Here is a tiny trained network, its code and every weight. The questions are about switching its units off for an input and a target symbol, where a switched-off unit gives its printed mean instead of its output.

import numpy as np


def w(rows, s, z=0):
    codes = np.array(rows[::2]) - 128.0
    scale = np.full(codes.shape[1], s)
    scale[-1] = z or s
    return codes * scale


def norm(h):
    return h / np.sqrt((h * h).mean(-1, keepdims=True) + 1e-5)


def f(y):
    return y / 2 * (1 + np.tanh(0.7978845608 * (y + 0.044715 * y**3)))


def softmax(a):
    e = np.exp(a - a.max(-1, keepdims=True))
    return e / e.sum(-1, keepdims=True)


def log_softmax(a):
    a = a - a.max(-1, keepdims=True)
    return a - np.log(np.exp(a).sum(-1, keepdims=True))


def net(x, mask):
    ids = ['αβγδεζηθλμξπστφω'.index(c) for c in x.split()]
    T = len(ids)
    res = E[ids] + P[:T]
    u = 0
    for l in range(2):
        q, k, v = (norm(res) @ M[l].T for M in (Q, K, V))
        z = softmax(np.where(np.tri(T) > 0, q @ k.T / 3**0.5, -1e9)) @ v
        res = res + np.where(mask[u], z, O[l][:, -1]) @ O[l][:, :-1]
        u += 1
        y = f(norm(res) @ A[l][:, :-1].T + A[l][:, -1])
        res = res + np.where(mask[u : u + 8], y, B[l][:, -1]) @ B[l][:, :-1]
        u += 8
    return log_softmax(norm(res)[-1] @ U[:, :-1].T + U[:, -1])


Q, K, V, O, A, B = {}, {}, {}, {}, {}, {}
E = w([
[218,121,121,132,104,139],'α',
[113,90,150,29,116,191],'β',
[135,150,36,179,141,184],'γ',
[99,149,152,101,34,176],'δ',
[108,107,156,115,29,116],'ε',
[121,82,169,141,51,168],'ζ',
[180,162,74,39,133,78],'η',
[84,90,163,64,89,74],'θ',
[240,254,152,240,178,172],'λ',
[121,149,70,142,122,28],'μ',
[140,151,76,80,152,63],'ξ',
[210,107,135,148,95,119],'π',
[155,128,103,90,138,45],'σ',
[154,167,70,97,112,46],'τ',
[44,59,145,117,164,98],'φ',
[198,100,172,174,227,133],'ω',
],0.0084)
P = w([
[146,253,239,97,154,83],'0',
[131,200,202,73,122,77],'1',
[127,148,148,68,90,84],'2',
[119,97,108,67,71,94],'3',
[119,43,63,69,47,105],'4',
[112,1,28,53,23,100],'5',
],0.0031)
Q[0] = w([
[205,86,81,133,88,163],'L0H0',
[115,87,107,50,7,103],'L0H0',
[143,136,59,55,149,12],'L0H0',
],0.021)
K[0] = w([
[113,147,34,100,101,123],'L0H0',
[112,5,64,91,78,123],'L0H0',
[15,113,185,86,71,163],'L0H0',
],0.024)
V[0] = w([
[223,145,143,1,152,235],'L0H0',
[61,215,37,75,199,145],'L0H0',
[58,134,157,133,130,231],'L0H0',
],0.011)
O[0] = w([
[207,31,58,81,105,178,154],'L0H0',
[1,60,89,134,64,125,223],'L0H0',
[113,149,139,39,180,223,4],'L0H0',
],0.0088,0.0034)
A[0] = w([
[134,118,123,164,100,182,236],'L0N0',
[112,35,139,174,251,98,167],'L0N1',
[154,90,146,164,162,134,110],'L0N2',
[74,120,88,191,206,171,66],'L0N3',
[116,103,115,83,146,113,31],'L0N4',
[83,154,138,183,157,133,2],'L0N5',
[104,109,79,237,191,209,7],'L0N6',
[137,153,153,220,92,177,149],'L0N7',
],0.024,0.0024)
B[0] = w([
[148,30,154,110,162,128,219],'L0N0',
[37,87,243,169,130,151,179],'L0N1',
[110,100,146,102,78,193,146],'L0N2',
[177,116,195,244,182,69,201],'L0N3',
[88,215,104,116,92,151,192],'L0N4',
[148,111,34,61,143,136,254],'L0N5',
[253,129,64,156,70,131,177],'L0N6',
[170,185,177,158,101,155,192],'L0N7',
],0.019,0.004)
Q[1] = w([
[108,147,102,88,162,67],'L1H0',
[144,148,130,101,121,243],'L1H0',
[129,250,181,130,96,84],'L1H0',
],0.025)
K[1] = w([
[96,129,135,87,180,38],'L1H0',
[197,164,82,170,228,253],'L1H0',
[117,228,244,22,73,127],'L1H0',
],0.019)
V[1] = w([
[95,110,193,30,134,37],'L1H0',
[175,31,168,86,124,1],'L1H0',
[125,119,58,111,227,122],'L1H0',
],0.0064)
O[1] = w([
[184,66,158,50,121,122,169],'L1H0',
[94,132,202,2,121,102,253],'L1H0',
[157,137,124,133,84,235,96],'L1H0',
],0.0044,0.0038)
A[1] = w([
[52,145,141,155,246,148,29],'L1N0',
[144,57,83,157,161,148,2],'L1N1',
[93,150,67,96,185,125,109],'L1N2',
[76,106,148,178,154,163,77],'L1N3',
[78,107,105,143,139,96,135],'L1N4',
[139,157,125,149,240,136,87],'L1N5',
[5,122,100,94,178,129,90],'L1N6',
[137,202,111,144,146,191,56],'L1N7',
],0.019,0.0076)
B[1] = w([
[40,65,108,71,205,33,180],'L1N0',
[130,134,112,181,191,53,145],'L1N1',
[121,110,241,125,153,141,220],'L1N2',
[131,107,83,86,3,118,154],'L1N3',
[129,148,131,121,142,193,230],'L1N4',
[150,94,90,176,157,92,166],'L1N5',
[139,111,99,200,165,167,254],'L1N6',
[27,158,84,93,132,142,183],'L1N7',
],0.026,0.0069)
U = w([
[56,35,195,120,23,143,38],'α',
[185,82,115,12,148,208,79],'β',
[125,161,126,136,139,127,133],'γ',
[17,182,130,49,150,160,138],'δ',
[199,130,113,241,155,44,214],'ε',
[178,184,32,91,215,137,113],'ζ',
[145,87,7,78,81,115,90],'η',
[159,150,170,40,123,36,254],'θ',
[172,97,114,125,127,119,128],'λ',
[130,255,166,192,157,120,163],'μ',
[93,95,63,212,127,228,126],'ξ',
[243,172,125,147,61,178,124],'π',
[69,141,216,210,91,67,72],'σ',
[104,188,41,149,42,71,176],'τ',
[142,118,243,157,226,163,105],'φ',
[40,39,102,124,199,55,103],'ω',
],0.01,0.0028)

Each question gives the input, a string of symbols that net reads in full, and the target symbol t.
The units are the heads (3 rows each of Q, K, V and O) and the neurons (one row each of A and B). Each row of codes is followed by its name. A weight is (code - 128) times the scale printed after its matrix; where a second scale follows, it is the last column's (O, A, B and U).
mask holds one flag per unit, layer by layer, with each layer's heads first. A switched-off unit (its flag False) gives its mean, the last column of its rows in O or B, instead of its output. The means were averaged over made-up inputs and are rounded, as every weight is.
A unit's drop is (log p(t) with every unit on - log p(t) with that unit switched off) / (log p(t) with every unit on - log p(t) with every unit switched off).
The circuit of an input: a set's keep is (log p(t) with only the set's units on - log p(t) with every unit switched off) / (log p(t) with every unit on - log p(t) with every unit switched off). Starting from the 12 units with the biggest drops (on a tie, the unit counted first), units are removed one at a time, each time the one whose removal leaves the highest keep (on an exact tie, the one counted first), for as long as the keep stays at least 0.8.
circuit, biggest first: the units of the circuit, biggest drop first
unit that matters most: the unit with the biggest drop
top k neurons: the k neurons with the biggest drops, biggest first
top k neurons in layer l: the k neurons of layer l with the biggest drops, biggest first
input β τ φ μ μ, target φ: unit that matters most => L1N2
input ζ τ ζ, target σ: top 3 neurons in layer 0 => (L0N7 L0N6 L0N1)
input π ξ β α ξ μ, target β: top 2 neurons => (L0N4 L0N3)
input δ ξ ζ, target α: circuit, biggest first => (L0H0 L1N6 L0N7)
input τ θ δ, target μ: circuit, biggest first => (L0H0 L0N7)
input τ ξ μ, target μ: top 2 neurons => (L0N7 L0N6)
input ξ γ μ δ τ δ, target σ: top 3 neurons in layer 0 => (L0N7 L0N5 L0N6)
input η δ δ δ ε, target μ: top 2 neurons => (L0N5 L0N0)
input γ θ ξ ξ δ, target α: top 3 neurons => (L1N6 L0N7 L0N5)
input ξ ξ ξ γ ξ α, target α: top 3 neurons => (L1N6 L0N5 L0N6)
input δ ξ ω ξ γ μ, target δ: circuit, biggest first => (L0H0 L0N4 L1N7)
input π θ α, target μ: circuit, biggest first => (L0H0 L0N7 L0N0)
input φ δ ξ μ ζ ξ, target ζ: top 4 neurons in layer 1 => (L1N5 L1N7 L1N0 L1N6)
input σ μ δ τ φ α, target δ: top 2 neurons => (L0N7 L1N7)
input ξ φ φ ξ ξ, target φ: circuit, biggest first => (L1N2 L0H0 L0N5)
input δ ξ φ δ, target δ: top neuron in layer 1 => (L1N7)
input δ δ μ, target δ: circuit, biggest first => (L0H0 L1N7 L0N4)
input π η ξ δ γ, target ε: top 2 neurons in layer 0 => (L0N3 L0N6)
input ε γ ξ ξ, target ε: top 2 neurons => (L1N5 L0N5)
input τ λ δ, target φ: top 4 neurons => (L0N6 L0N7 L0N0 L0N3)
input δ ξ ξ π, target α: top neuron => (L1N6)
input η γ ξ τ, target τ: top 3 neurons in layer 0 => (L0N3 L0N1 L0N0)
input θ γ π μ, target θ: top 2 neurons => (L1N6 L0N3)
input θ δ α, target β: top 2 neurons in layer 0 => (L0N0 L0N3)
